Below is a small trained network, with its code and all its weights. Each question gives an input and a class and asks what happens when units are switched off, that is, made to give their printed mean instead of their output.

import numpy as np


def w(rows, s, z=0):
    codes = np.array(rows[::2]) - 128.0
    scale = np.full(codes.shape[1], s)
    scale[-1] = z or s
    return codes * scale


def f(y):
    return np.maximum(y, 0)


def log_softmax(a):
    a = a - a.max(-1, keepdims=True)
    return a - np.log(np.exp(a).sum(-1, keepdims=True))


def net(x, mask):
    res = np.array(x, float).reshape(1, 5) / 4 @ E
    y = f(res @ A[0][:, :-1].T + A[0][:, -1])
    res = res + np.where(mask, y, B[0][:, -1]) @ B[0][:, :-1]
    return log_softmax(res[-1] @ U[:, :-1].T + U[:, -1])


A, B = {}, {}
E = w([
[128,126,126],'x0',
[184,172,38],'x1',
[58,224,118],'x2',
[227,218,252],'x3',
[127,129,128],'x4',
],0.013)
A[0] = w([
[211,122,160,152],'neuron 1',
[49,210,104,190],'neuron 2',
[152,154,105,90],'neuron 3',
[116,81,60,191],'neuron 4',
[204,173,157,121],'neuron 5',
[128,103,6,183],'neuron 6',
[187,170,144,92],'neuron 7',
[151,171,206,92],'neuron 8',
[96,187,132,138],'neuron 9',
[145,152,69,136],'neuron 10',
[64,212,125,171],'neuron 11',
[204,163,166,134],'neuron 12',
[163,42,127,213],'neuron 13',
[159,192,204,104],'neuron 14',
[189,171,130,93],'neuron 15',
[37,66,114,219],'neuron 16',
[70,149,102,116],'neuron 17',
[208,200,223,174],'neuron 18',
[65,92,93,235],'neuron 19',
[90,105,184,254],'neuron 20',
[151,163,175,72],'neuron 21',
[172,157,95,110],'neuron 22',
[82,170,126,145],'neuron 23',
],0.017,0.0071)
B[0] = w([
[55,146,169,185],'neuron 1',
[119,53,44,209],'neuron 2',
[60,116,140,146],'neuron 3',
[224,136,168,207],'neuron 4',
[34,76,126,195],'neuron 5',
[249,148,117,231],'neuron 6',
[36,81,116,177],'neuron 7',
[186,231,148,195],'neuron 8',
[147,186,37,171],'neuron 9',
[195,193,79,169],'neuron 10',
[136,149,7,199],'neuron 11',
[30,86,120,197],'neuron 12',
[190,173,191,191],'neuron 13',
[163,222,122,208],'neuron 14',
[37,72,116,173],'neuron 15',
[90,25,152,224],'neuron 16',
[90,98,61,170],'neuron 17',
[46,237,130,250],'neuron 18',
[152,25,114,211],'neuron 19',
[155,136,226,184],'neuron 20',
[194,166,126,171],'neuron 21',
[55,114,85,160],'neuron 22',
[97,64,71,168],'neuron 23',
],0.012,0.024)
U = w([
[154,91,222,146],'0',
[79,63,121,229],'1',
[106,200,223,33],'2',
[154,254,116,163],'3',
[212,171,154,254],'4',
[171,135,89,5],'5',
[43,124,158,225],'6',
[76,178,102,44],'7',
],0.015,0.0085)

Each question gives the input, the list of numbers given to net, and the class t.
The units are the neurons (one row each of A and B). Each row of codes is followed by its name. A weight is (code - 128) times the scale printed after its matrix; where a second scale follows, it is the last column's (A, B and U).
mask holds one flag per neuron, in row order. A switched-off neuron (its flag False) gives its mean, the last column of its row in B, instead of its output. The means were averaged over made-up inputs and are rounded, as every weight is.
A unit's drop is (log p(t) with every unit on - log p(t) with that unit switched off) / (log p(t) with every unit on - log p(t) with every unit switched off).
The circuit of an input: a set's keep is (log p(t) with only the set's units on - log p(t) with every unit switched off) / (log p(t) with every unit on - log p(t) with every unit switched off). Starting from the 12 units with the biggest drops (on a tie, the unit counted first), units are removed one at a time, each time the one whose removal leaves the highest keep (on an exact tie, the one counted first), for as long as the keep stays at least 0.8.
circuit, biggest first: the units of the circuit, biggest drop first
most important unit: the unit with the biggest drop
k most important neurons: the k neurons with the biggest drops, biggest first
drop when u is switched off: that unit's drop, to one decimal
input [7,2,-1,-6,-6], class 4: circuit, biggest first -> neuron 6; neuron 4
input [5,8,4,0,4], class 5: circuit, biggest first -> neuron 18
input [-3,0,-3,-8,4], class 0: 2 most important neurons -> neuron 16; neuron 19
input [3,0,8,-1,1], class 1: 2 most important neurons -> neuron 6; neuron 8
input [-5,4,-1,7,-2], class 6: 2 most important neurons -> neuron 5; neuron 12
input [7,1,-8,4,-3], class 6: 3 most important neurons -> neuron 12; neuron 5; neuron 6
input [0,1,-6,6,4], class 6: 3 most important neurons -> neuron 12; neuron 5; neuron 7
input [-4,5,0,-7,1], class 4: 2 most important neurons -> neuron 6; neuron 4
input [-3,1,0,1,-5], class 6: 2 most important neurons -> neuron 6; neuron 8
input [-5,2,3,-4,3], class 5: drop when neuron 6 is switched off -> 0.2
input [-1,8,-8,-4,2], class 4: drop when neuron 7 is switched off -> 0.0
input [-2,-1,0,-2,-2], class 0: drop when neuron 12 is switched off -> 0.1
input [0,1,0,-5,-3], class 4: drop when neuron 4 is switched off -> 0.2
input [5,-3,6,-8,-6], class 1: most important unit -> neuron 16
